Each row has two labels, one from each of two sets.
[-2.19 -0.89  0.20 -2.13 -0.43  0.13 -0.86 -0.15 -0.22  0.43 -0.63 -0.39
  0.05  0.15 -0.89  0.82 -1.70 -0.09 -1.37 -0.34 -0.07 -0.60 -0.37  0.48
  0.75 -1.78 -0.18  0.13  0.25  0.38  0.73  0.54 -0.12 -0.19 -0.97  0.42
 -0.19  0.51  1.36  0.65  0.29 -0.62  0.37 -0.26  0.32 -0.28 -1.86  0.41
  0.28 -0.34  1.18  0.37]
G, <82>
[ 0.16 -0.67 -0.46 -1.31  0.01 -0.54  0.33 -0.47  0.32  0.12 -0.78 -0.74
 -0.33 -0.40 -0.57  0.94 -0.32  0.12  0.47 -0.35 -0.02  0.20 -0.03  0.58
  0.42 -2.09  0.18 -1.07 -0.40  0.56  0.58  0.63 -0.77 -1.72 -0.29 -0.81
 -0.39 -0.43  0.46  0.16 -0.15  0.47  0.36 -1.05  1.33 -0.73 -1.25  0.32
 -0.50  1.47  0.49  0.15]
J, <82>
[ 6.95  1.34 -3.03  1.24 -5.15 -1.29  5.51 -2.11  0.48 -1.76  0.53  0.64
 -0.11 -1.69 -2.28 -0.70 -0.90  1.34  6.95 -1.56 -0.65  0.84  1.57  3.25
  1.01 -1.04  0.57 -4.56  0.29  0.14  1.47  0.51  0.69 -4.43  3.07 -2.62
  0.02 -1.52 -0.51 -1.04 -0.52  1.52  0.77 -5.52  4.30  1.72 -0.84  1.01
 -1.51  4.58 -3.97  2.37]
V, <82>
[-0.51 -0.29  0.12 -0.67 -0.33 -0.04  0.14 -0.05  0.04  0.38 -0.34 -1.01
  0.30 -0.33 -0.19  0.47 -0.75 -0.24 -0.16 -0.05  0.47 -0.10 -0.14  0.61
  0.33 -0.42 -0.01 -0.95 -0.35  0.24  0.16  0.17  0.48 -0.95 -0.14 -0.62
  0.00  0.43  1.37 -0.34 -0.05 -0.18  0.40 -1.11  0.67  0.13 -1.26  0.15
  0.44  0.44 -0.21  0.23]
G, <80>
[-0.58 -0.10 -0.12 -1.12 -0.70  0.07  0.79 -0.18  0.14  0.27 -0.53 -0.27
  0.35 -0.23 -0.53  0.56 -0.71 -0.02  1.04 -0.30 -0.19 -0.26 -0.41  0.36
  0.74 -0.47 -0.07 -1.38 -0.42  0.35  0.28  0.18  0.25 -0.64  0.03 -0.66
 -0.01  0.12  1.06 -0.31 -0.28  0.47  0.61 -1.24  0.74  0.59 -1.70  0.53
  0.03  0.20 -0.11  0.47]
G, <80>
[ 1.00 -0.32 -0.41 -0.48 -0.17 -0.30  0.38 -0.84  0.30 -0.20 -0.16 -0.39
 -0.20 -0.19  0.04 -0.06  0.01  0.12  0.41 -0.83  0.01  0.13  0.59  0.58
 -0.04 -1.49  0.21 -0.44  0.17  0.44  0.75  0.32 -0.58 -1.33  0.51 -0.22
  0.08 -0.26  0.16  0.14  0.10 -0.16 -0.34 -1.24  0.83 -0.36 -0.75 -1.39
 -0.13  0.55  0.22  0.25]
J, <82>
[-0.11 -0.13  0.10  0.43 -0.46 -0.01  0.38 -1.20  0.12  0.29  0.05  0.24
 -0.52 -0.60 -0.73  0.06 -0.46 -0.03  0.39 -0.07 -0.25  0.10 -0.17  0.62
  0.55 -0.76  0.14 -1.36 -0.75  0.36  0.03  0.30 -0.12 -1.06  0.04 -0.57
 -0.07 -0.28  0.45 -0.11 -0.53 -0.13  0.13 -0.82  0.55 -0.06 -1.86  0.18
 -0.12  0.92 -0.22  0.16]
G, <82>
[-0.56 -0.05 -0.54 -1.36 -0.25 -0.02  0.41 -0.18  0.00 -0.18 -0.90 -0.69
 -0.32 -0.30 -0.17  0.55 -0.65 -0.02  0.32 -0.10  0.00  0.02 -0.05  0.65
  0.48 -0.29 -0.06 -0.92 -0.19  0.05  0.43  0.43  0.28 -0.38 -0.23 -0.67
 -0.12  0.13  1.06 -0.33  0.17  0.26  0.07 -0.75  0.68 -0.22 -1.12  0.52
 -0.16  0.12  0.09  0.18]
G, <80>
[ 1.29  0.28 -0.68 -1.05 -1.59 -0.03  1.11  0.01  0.11 -0.46 -0.45 -0.43
  0.52  0.25 -0.17  0.39  0.07 -0.09  1.16 -0.18 -0.08  0.03  0.23  0.46
  0.08  0.58  0.11 -0.29  0.30 -0.04  0.34  0.21 -0.05  0.30  0.02 -1.08
 -0.15 -0.59 -0.11 -0.32 -0.61  0.87  0.24 -1.14  0.18  0.65 -0.10 -0.09
 -0.31  0.34 -0.10  0.02]
E, <72>
[-1.33 -0.30  0.97  0.37  0.79  0.27 -0.77  0.22 -0.47  0.66 -0.42 -0.66
 -0.09 -0.30  0.19  0.25 -0.48 -0.26 -1.27  0.35 -0.09  0.46 -0.65 -0.06
 -0.40 -0.12  0.03 -0.16 -0.46  0.46 -0.37 -0.01  0.23 -0.46 -0.08  0.07
 -0.07  0.13  1.04  0.04 -0.25 -0.58  0.17 -0.03 -0.32  0.31 -1.35 -0.36
  0.59  0.18 -0.23 -0.11]
G, <80>
